Below is a small trained network, with its code and all its weights. Each question gives an input and a class and asks what happens when units are switched off, that is, made to give their printed mean instead of their output.

import numpy as np


def w(rows, s, z=0):
    codes = np.array(rows[::2]) - 128.0
    scale = np.full(codes.shape[1], s)
    scale[-1] = z or s
    return codes * scale


def norm(h):
    return h / np.sqrt((h * h).mean(-1, keepdims=True) + 1e-5)


def f(y):
    return y / 2 * (1 + np.tanh(0.7978845608 * (y + 0.044715 * y**3)))


def log_softmax(a):
    a = a - a.max(-1, keepdims=True)
    return a - np.log(np.exp(a).sum(-1, keepdims=True))


def net(x, mask):
    res = np.array(x, float).reshape(1, 5) / 4 @ E
    u = 0
    for l in range(2):
        y = f(norm(res) @ A[l][:, :-1].T + A[l][:, -1])
        res = res + np.where(mask[u : u + 6], y, B[l][:, -1]) @ B[l][:, :-1]
        u += 6
    return log_softmax(norm(res)[-1] @ U[:, :-1].T + U[:, -1])


A, B = {}, {}
E = w([
[234,119,108,60],'x0',
[105,186,139,133],'x1',
[187,2,137,165],'x2',
[107,78,150,54],'x3',
[105,139,69,123],'x4',
],0.0075)
A[0] = w([
[103,81,130,202,65],'0.n1',
[126,64,121,223,129],'0.n2',
[162,130,177,99,248],'0.n3',
[147,193,29,138,68],'0.n4',
[121,100,121,96,20],'0.n5',
[1,133,133,77,175],'0.n6',
],0.017,0.0011)
B[0] = w([
[120,41,101,144,205],'0.n1',
[20,51,154,174,233],'0.n2',
[185,62,126,68,167],'0.n3',
[195,140,217,217,205],'0.n4',
[156,143,190,152,140],'0.n5',
[54,213,145,9,255],'0.n6',
],0.016,0.0082)
A[1] = w([
[73,236,82,65,86],'1.n1',
[194,202,46,250,153],'1.n2',
[43,28,29,216,87],'1.n3',
[181,71,55,73,249],'1.n4',
[76,163,44,90,74],'1.n5',
[150,88,138,172,101],'1.n6',
],0.014,0.0018)
B[1] = w([
[89,182,155,4,226],'1.n1',
[224,76,205,160,158],'1.n2',
[11,39,137,199,255],'1.n3',
[115,175,29,175,171],'1.n4',
[175,186,162,118,158],'1.n5',
[104,166,144,87,166],'1.n6',
],0.022,0.0096)
U = w([
[88,178,143,39,252],'0',
[191,116,4,139,121],'1',
[233,115,178,177,18],'2',
[25,26,107,181,110],'3',
],0.016,0.0019)

Each question gives the input, the list of numbers given to net, and the class t.
The units are the neurons (one row each of A and B). Each row of codes is followed by its name. A weight is (code - 128) times the scale printed after its matrix; where a second scale follows, it is the last column's (A, B and U).
mask holds one flag per neuron, layer by layer. A switched-off neuron (its flag False) gives its mean, the last column of its row in B, instead of its output. The means were averaged over made-up inputs and are rounded, as every weight is.
A unit's drop is (log p(t) with every unit on - log p(t) with that unit switched off) / (log p(t) with every unit on - log p(t) with every unit switched off).
most important unit: the unit with the biggest drop
top k neurons: the k neurons with the biggest drops, biggest first
top k neurons in layer l: the k neurons of layer l with the biggest drops, biggest first
drop of u: that unit's drop, to one decimal
input [2,-4,1,7,2], class 1: most important unit -> 0.n6
input [0,-2,1,-2,7], class 2: top 2 neurons -> [0.n4; 1.n2]
input [7,7,1,-5,-8], class 1: top 3 neurons -> [0.n3; 0.n6; 1.n4]
input [7,-2,1,8,-7], class 1: top 2 neurons -> [1.n4; 1.n3]
input [5,-6,-3,5,8], class 2: top 3 neurons in layer 0 -> [0.n6; 0.n5; 0.n4]
input [5,7,4,7,6], class 1: top 2 neurons in layer 0 -> [0.n6; 0.n2]
input [-6,-6,-1,-1,7], class 0: top 2 neurons in layer 0 -> [0.n6; 0.n3]
input [5,7,7,6,-3], class 1: top 2 neurons in layer 1 -> [1.n3; 1.n4]
input [4,8,-3,-4,-6], class 2: drop of 0.n6 -> 0.7
input [-3,2,-4,-4,0], class 0: drop of 0.n6 -> 0.1
input [6,3,-5,0,5], class 2: drop of 0.n4 -> 0.7
